Here is a tiny trained network, its code and every weight. The questions are about switching its units off for an input and a class, where a switched-off unit gives its printed mean instead of its output.

import numpy as np


def w(rows, s, z=0):
    codes = np.array(rows[::2]) - 128.0
    scale = np.full(codes.shape[1], s)
    scale[-1] = z or s
    return codes * scale


def f(y):
    return np.maximum(y, 0)


def log_softmax(a):
    a = a - a.max(-1, keepdims=True)
    return a - np.log(np.exp(a).sum(-1, keepdims=True))


def net(x, mask):
    res = np.array(x, float).reshape(1, 6) / 4 @ E
    y = f(res @ A[0][:, :-1].T + A[0][:, -1])
    res = res + np.where(mask, y, B[0][:, -1]) @ B[0][:, :-1]
    return log_softmax(res[-1] @ U[:, :-1].T + U[:, -1])


A, B = {}, {}
E = w([
[103,62,16,157,60,208],'x0',
[105,15,218,182,105,91],'x1',
[1,120,82,137,215,90],'x2',
[125,203,96,245,72,47],'x3',
[120,99,91,41,65,21],'x4',
[41,186,190,101,50,179],'x5',
],0.0087)
A[0] = w([
[141,94,76,147,116,137,70],'N1',
[134,152,178,112,178,76,82],'N2',
[128,154,109,153,77,58,99],'N3',
[169,146,156,153,132,179,92],'N4',
[135,57,181,184,106,120,40],'N5',
[159,101,87,150,177,106,83],'N6',
[145,156,187,119,166,93,41],'N7',
[125,139,165,195,170,195,75],'N8',
[143,108,152,56,161,159,62],'N9',
[57,137,112,112,142,97,105],'N10',
[131,121,126,78,108,57,37],'N11',
[132,162,123,193,122,127,65],'N12',
[156,154,181,119,169,88,63],'N13',
[125,74,67,155,98,167,34],'N14',
[123,93,82,150,100,160,28],'N15',
[133,143,153,206,185,196,43],'N16',
[101,85,65,131,63,145,67],'N17',
[149,183,122,198,94,93,49],'N18',
[124,166,108,184,103,88,64],'N19',
[151,167,167,115,152,82,77],'N20',
[159,111,143,75,147,166,70],'N21',
[140,171,70,53,104,101,81],'N22',
[105,87,126,91,80,71,55],'N23',
[123,57,182,179,115,135,77],'N24',
[70,176,147,103,71,146,31],'N25',
[254,132,161,141,80,173,45],'N26',
[133,86,148,75,163,160,50],'N27',
[117,95,84,185,103,191,121],'N28',
[128,164,177,110,50,170,99],'N29',
[203,116,141,80,45,107,78],'N30',
[123,43,179,174,117,117,24],'N31',
[188,148,72,115,175,125,101],'N32',
[133,139,147,171,161,171,2],'N33',
[23,106,90,137,216,105,42],'N34',
[146,189,60,95,122,163,68],'N35',
[138,104,150,74,164,158,67],'N36',
[25,167,149,116,97,152,70],'N37',
[130,89,135,62,151,143,36],'N38',
[217,70,71,160,196,74,58],'N39',
[166,236,77,112,173,201,76],'N40',
[145,165,187,147,177,115,88],'N41',
[190,107,104,143,144,120,46],'N42',
[144,173,123,203,107,78,57],'N43',
],0.013,0.0064)
B[0] = w([
[127,169,152,79,132,159,180],'N1',
[119,216,128,87,106,163,209],'N2',
[98,53,85,109,114,169,216],'N3',
[184,101,62,96,150,94,185],'N4',
[63,144,174,147,123,58,206],'N5',
[184,107,206,138,166,148,186],'N6',
[114,208,149,88,112,161,189],'N7',
[199,51,64,25,113,74,218],'N8',
[68,63,88,159,96,185,207],'N9',
[189,147,84,169,181,115,195],'N10',
[164,100,110,51,130,116,193],'N11',
[122,49,93,110,120,166,176],'N12',
[107,224,155,84,110,174,196],'N13',
[106,227,137,76,118,167,206],'N14',
[103,219,135,87,129,170,182],'N15',
[200,74,75,46,115,92,215],'N16',
[122,204,144,56,134,164,221],'N17',
[59,55,86,156,108,187,210],'N18',
[74,65,101,137,113,184,196],'N19',
[111,200,121,82,123,173,192],'N20',
[70,85,89,176,102,172,191],'N21',
[102,83,143,98,90,55,229],'N22',
[173,83,91,41,110,72,195],'N23',
[65,142,168,144,100,53,213],'N24',
[190,84,229,126,202,156,198],'N25',
[136,207,20,216,215,99,245],'N26',
[75,68,84,159,96,170,196],'N27',
[125,218,150,49,97,158,235],'N28',
[195,117,196,193,234,144,235],'N29',
[185,162,28,172,202,92,241],'N30',
[49,138,186,154,109,51,205],'N31',
[120,114,217,145,142,102,197],'N32',
[168,102,100,83,145,101,161],'N33',
[185,200,10,254,185,97,239],'N34',
[66,138,188,138,119,66,222],'N35',
[70,85,97,163,73,186,195],'N36',
[208,96,219,180,211,147,223],'N37',
[91,72,78,143,108,167,187],'N38',
[189,87,242,151,177,172,242],'N39',
[43,109,187,143,70,19,254],'N40',
[105,195,118,65,123,148,199],'N41',
[154,119,200,168,186,146,167],'N42',
[56,54,80,158,92,199,211],'N43',
],0.0087,0.01)
U = w([
[55,56,79,148,107,239,108],'0',
[112,246,140,42,120,201,125],'1',
[178,186,41,216,171,93,107],'2',
[48,122,192,130,107,9,112],'3',
[213,88,228,148,170,191,126],'4',
[193,70,68,11,119,79,188],'5',
[163,146,136,155,82,130,253],'6',
[179,140,134,146,38,137,88],'7',
],0.011)

Each question gives the input, the list of numbers given to net, and the class t.
The units are the neurons (one row each of A and B). Each row of codes is followed by its name. A weight is (code - 128) times the scale printed after its matrix; where a second scale follows, it is the last column's (A, B and U).
mask holds one flag per neuron, in row order. A switched-off neuron (its flag False) gives its mean, the last column of its row in B, instead of its output. The means were averaged over made-up inputs and are rounded, as every weight is.
A unit's drop is (log p(t) with every unit on - log p(t) with that unit switched off) / (log p(t) with every unit on - log p(t) with every unit switched off).
The circuit of an input: a set's keep is (log p(t) with only the set's units on - log p(t) with every unit switched off) / (log p(t) with every unit on - log p(t) with every unit switched off). Starting from the 12 units with the biggest drops (on a tie, the unit counted first), units are removed one at a time, each time the one whose removal leaves the highest keep (on an exact tie, the one counted first), for as long as the keep stays at least 0.8.
circuit, biggest first: the units of the circuit, biggest drop first
most important unit: the unit with the biggest drop
k most important neurons: the k neurons with the biggest drops, biggest first
drop when u is switched off: that unit's drop, to one decimal
input [7,7,6,1,-1,4], class 1: circuit, biggest first	[N28; N17]
input [-1,2,5,-3,4,6], class 4: most important unit	N37
input [5,-3,-6,4,8,6], class 5: 3 most important neurons	[N23; N34; N22]
input [7,1,-6,7,-6,-3], class 0: 2 most important neurons	[N18; N43]
input [5,-4,-1,1,-1,7], class 4: circuit, biggest first	[N37; N25]
input [-5,-5,-4,4,0,7], class 4: 2 most important neurons	[N29; N25]
input [6,-4,-7,4,6,1], class 2: 2 most important neurons	[N30; N26]
input [-1,-6,4,2,-7,-5], class 5: 2 most important neurons	[N16; N8]
input [2,0,-2,3,8,6], class 5: 2 most important neurons	[N23; N39]
input [-8,8,-6,8,8,-5], class 0: circuit, biggest first	[N43; N3]
input [4,6,2,-5,-7,-5], class 5: 2 most important neurons	[N8; N16]
input [2,-7,7,0,-8,5], class 5: 3 most important neurons	[N8; N16; N26]
input [-6,6,7,-6,2,-2], class 2: 2 most important neurons	[N34; N10]
input [-7,-3,-8,-2,6,8], class 2: circuit, biggest first	[N30]
input [-5,2,-6,0,-3,1], class 2: 2 most important neurons	[N26; N28]
input [-4,-5,-1,-1,2,-4], class 3: circuit, biggest first	[N40; N32]
input [-3,8,-2,7,-7,-4], class 3: drop when N36 is switched off	0.1
input [5,-8,6,-3,-1,5], class 3: drop when N40 is switched off	0.5
input [4,2,5,-7,4,-8], class 4: drop when N43 is switched off	0.3
input [-5,-7,3,-1,6,-1], class 3: most important unit	N22
